Here is a tiny trained network, its code and every weight. The questions are about switching its units off for an input and a target symbol, where a switched-off unit gives its printed mean instead of its output.

import numpy as np


def w(rows, s, z=0):
    codes = np.array(rows[::2]) - 128.0
    scale = np.full(codes.shape[1], s)
    scale[-1] = z or s
    return codes * scale


def norm(h):
    return h / np.sqrt((h * h).mean(-1, keepdims=True) + 1e-5)


def f(y):
    return y / 2 * (1 + np.tanh(0.7978845608 * (y + 0.044715 * y**3)))


def softmax(a):
    e = np.exp(a - a.max(-1, keepdims=True))
    return e / e.sum(-1, keepdims=True)


def log_softmax(a):
    a = a - a.max(-1, keepdims=True)
    return a - np.log(np.exp(a).sum(-1, keepdims=True))


def net(x, mask):
    ids = ['αγδεηθλμξπστω'.index(c) for c in x.split()]
    T = len(ids)
    res = E[ids] + P[:T]
    u = 0
    for l in range(2):
        q, k, v = (norm(res) @ M[l].T for M in (Q, K, V))
        z = softmax(np.where(np.tri(T) > 0, q @ k.T / 2**0.5, -1e9)) @ v
        res = res + np.where(mask[u], z, O[l][:, -1]) @ O[l][:, :-1]
        u += 1
        y = f(norm(res) @ A[l][:, :-1].T + A[l][:, -1])
        res = res + np.where(mask[u : u + 16], y, B[l][:, -1]) @ B[l][:, :-1]
        u += 16
    return log_softmax(norm(res)[-1] @ U[:, :-1].T + U[:, -1])


Q, K, V, O, A, B = {}, {}, {}, {}, {}, {}
E = w([
[65,108,82,7],'α',
[173,64,52,140],'γ',
[46,132,105,24],'δ',
[73,148,147,50],'ε',
[182,72,86,135],'η',
[178,74,94,150],'θ',
[164,77,107,181],'λ',
[167,66,83,185],'μ',
[116,111,157,4],'ξ',
[94,153,183,75],'π',
[141,134,218,117],'σ',
[176,97,152,66],'τ',
[167,94,113,113],'ω',
],0.013)
P = w([
[45,92,175,96],'0',
[13,68,162,111],'1',
[106,111,173,236],'2',
[143,153,154,18],'3',
[46,127,117,82],'4',
[118,135,156,233],'5',
[169,183,132,9],'6',
[49,153,93,71],'7',
[132,155,145,229],'8',
[172,212,110,17],'9',
[53,164,81,68],'10',
[144,176,127,226],'11',
[173,205,93,2],'12',
],0.0095)
Q[0] = w([
[23,68,2,67],'0.h0',
[203,241,142,136],'0.h0',
],0.0045)
K[0] = w([
[253,166,143,47],'0.h0',
[72,207,7,216],'0.h0',
],0.0055)
V[0] = w([
[25,176,2,97],'0.h0',
[239,87,124,71],'0.h0',
],0.0017)
O[0] = w([
[102,179,154,110,165],'0.h0',
[112,63,177,253,253],'0.h0',
],0.0031,0.00043)
A[0] = w([
[157,98,59,116,102],'0.n0',
[29,202,129,83,153],'0.n1',
[132,180,200,36,24],'0.n2',
[72,96,106,169,126],'0.n3',
[59,107,42,150,170],'0.n4',
[105,111,121,118,70],'0.n5',
[196,109,165,105,137],'0.n6',
[101,208,93,97,55],'0.n7',
[200,175,211,254,2],'0.n8',
[96,46,194,133,88],'0.n9',
[25,111,128,226,4],'0.n10',
[169,126,71,127,65],'0.n11',
[161,64,138,118,130],'0.n12',
[175,150,131,213,89],'0.n13',
[46,242,154,227,107],'0.n14',
[105,86,147,6,161],'0.n15',
],0.011,0.005)
B[0] = w([
[131,127,205,102,151],'0.n0',
[201,118,168,131,200],'0.n1',
[80,101,78,91,172],'0.n2',
[138,120,146,154,143],'0.n3',
[205,152,165,127,175],'0.n4',
[138,134,160,147,126],'0.n5',
[148,129,99,69,152],'0.n6',
[180,105,126,106,140],'0.n7',
[2,161,82,155,155],'0.n8',
[71,92,142,131,148],'0.n9',
[101,122,215,108,133],'0.n10',
[85,91,152,105,133],'0.n11',
[79,120,130,91,150],'0.n12',
[117,109,79,162,142],'0.n13',
[133,208,186,132,134],'0.n14',
[116,114,161,208,255],'0.n15',
],0.0098,0.011)
Q[1] = w([
[103,175,106,136],'1.h0',
[148,121,142,2],'1.h0',
],0.037)
K[1] = w([
[135,40,214,223],'1.h0',
[221,251,32,169],'1.h0',
],0.012)
V[1] = w([
[50,240,155,53],'1.h0',
[81,121,2,76],'1.h0',
],0.008)
O[1] = w([
[5,160,212,168,68],'1.h0',
[97,42,126,146,3],'1.h0',
],0.014,0.003)
A[1] = w([
[128,117,153,99,91],'1.n0',
[106,221,177,108,5],'1.n1',
[86,159,185,118,120],'1.n2',
[92,148,13,127,97],'1.n3',
[125,134,160,52,140],'1.n4',
[99,115,141,43,108],'1.n5',
[120,127,62,223,87],'1.n6',
[39,195,114,135,48],'1.n7',
[128,110,124,251,73],'1.n8',
[169,187,87,136,156],'1.n9',
[89,155,157,45,122],'1.n10',
[180,120,114,70,107],'1.n11',
[174,99,152,155,115],'1.n12',
[148,133,144,71,139],'1.n13',
[151,183,176,106,79],'1.n14',
[45,139,83,69,104],'1.n15',
],0.017)
B[1] = w([
[144,186,93,149,123],'1.n0',
[165,59,20,28,133],'1.n1',
[107,128,90,98,204],'1.n2',
[173,92,222,69,197],'1.n3',
[156,164,127,148,248],'1.n4',
[141,114,185,144,174],'1.n5',
[66,200,153,86,170],'1.n6',
[88,119,222,81,143],'1.n7',
[202,97,79,167,158],'1.n8',
[107,90,96,177,253],'1.n9',
[124,126,139,207,189],'1.n10',
[97,152,142,99,203],'1.n11',
[110,119,111,127,205],'1.n12',
[101,140,152,129,225],'1.n13',
[110,88,56,98,160],'1.n14',
[201,110,3,100,164],'1.n15',
],0.015,0.0054)
U = w([
[195,225,92,99,116],'α',
[210,81,80,71,165],'γ',
[126,190,94,203,143],'δ',
[84,129,38,101,204],'ε',
[115,82,119,10,101],'η',
[143,108,165,64,106],'θ',
[195,173,193,169,69],'λ',
[158,170,174,83,85],'μ',
[130,124,101,188,253],'ξ',
[19,143,90,72,122],'π',
[40,165,152,208,80],'σ',
[57,12,118,137,134],'τ',
[200,56,165,205,130],'ω',
],0.014,0.0068)

Each question gives the input, a string of symbols that net reads in full, and the target symbol t.
The units are the heads (2 rows each of Q, K, V and O) and the neurons (one row each of A and B). Each row of codes is followed by its name. A weight is (code - 128) times the scale printed after its matrix; where a second scale follows, it is the last column's (O, A, B and U).
mask holds one flag per unit, layer by layer, with each layer's heads first. A switched-off unit (its flag False) gives its mean, the last column of its rows in O or B, instead of its output. The means were averaged over made-up inputs and are rounded, as every weight is.
A unit's drop is (log p(t) with every unit on - log p(t) with that unit switched off) / (log p(t) with every unit on - log p(t) with every unit switched off).
The circuit of an input: a set's keep is (log p(t) with only the set's units on - log p(t) with every unit switched off) / (log p(t) with every unit on - log p(t) with every unit switched off). Starting from the 12 units with the biggest drops (on a tie, the unit counted first), units are removed one at a time, each time the one whose removal leaves the highest keep (on an exact tie, the one counted first), for as long as the keep stays at least 0.8.
units of the circuit, in order: the units of the circuit, biggest drop first
unit that matters most: the unit with the biggest drop
k most important neurons: the k neurons with the biggest drops, biggest first
drop when u is switched off: that unit's drop, to one decimal
input α λ α η ω σ τ, target σ: units of the circuit, in order => (0.n8; 0.n15; 0.n14; 1.h0)
input α α τ σ σ σ θ α, target σ: 3 most important neurons => (0.n0; 0.n11; 0.n15)
input θ τ α λ ξ δ γ, target δ: unit that matters most => 0.n0
input θ τ π, target ε: 3 most important neurons => (0.n15; 1.n1; 0.n14)
input ε τ σ ε, target σ: units of the circuit, in order => (0.n8; 1.h0; 1.n10)
input μ ω α τ π τ ε, target τ: 4 most important neurons => (0.n15; 0.n8; 0.n4; 0.n6)
input η π α μ δ α α ε ε ε δ σ α, target σ: units of the circuit, in order => (0.n8; 1.n10; 1.h0)
input τ λ γ σ γ σ μ γ μ, target δ: units of the circuit, in order => (1.n6; 1.n8; 0.n8)
input γ σ μ, target δ: units of the circuit, in order => (1.n8; 1.n6; 0.n8)
input γ η γ λ α τ σ λ α δ, target α: 3 most important neurons => (0.n9; 0.n4; 0.n2)
input α γ δ π, target δ: 2 most important neurons => (0.n1; 1.n10)
input ε θ ω ξ γ τ τ ε λ, target σ: 2 most important neurons => (1.n6; 0.n8)
input σ η γ δ α ω ω ε σ η, target σ: 2 most important neurons => (0.n0; 0.n8)
input π ξ α π τ σ α μ α γ σ, target σ: 3 most important neurons => (0.n1; 0.n0; 0.n2)
input θ ε ε μ π δ π α η ε τ δ δ, target δ: unit that matters most => 0.n1
input γ ε λ π τ μ μ σ σ ε γ, target σ: 4 most important neurons => (0.n2; 0.n0; 0.n15; 0.n14)
input α γ θ η σ σ μ σ π α, target π: 2 most important neurons => (0.n15; 0.n14)
input δ σ ε τ μ τ, target γ: 3 most important neurons => (1.n15; 0.n15; 1.n3)
input α π α η, target α: drop when 0.n3 is switched off => 0.0
input μ γ τ μ γ ξ τ τ, target τ: drop when 0.n4 is switched off => 0.1
input τ μ σ τ τ, target τ: unit that matters most => 0.n2
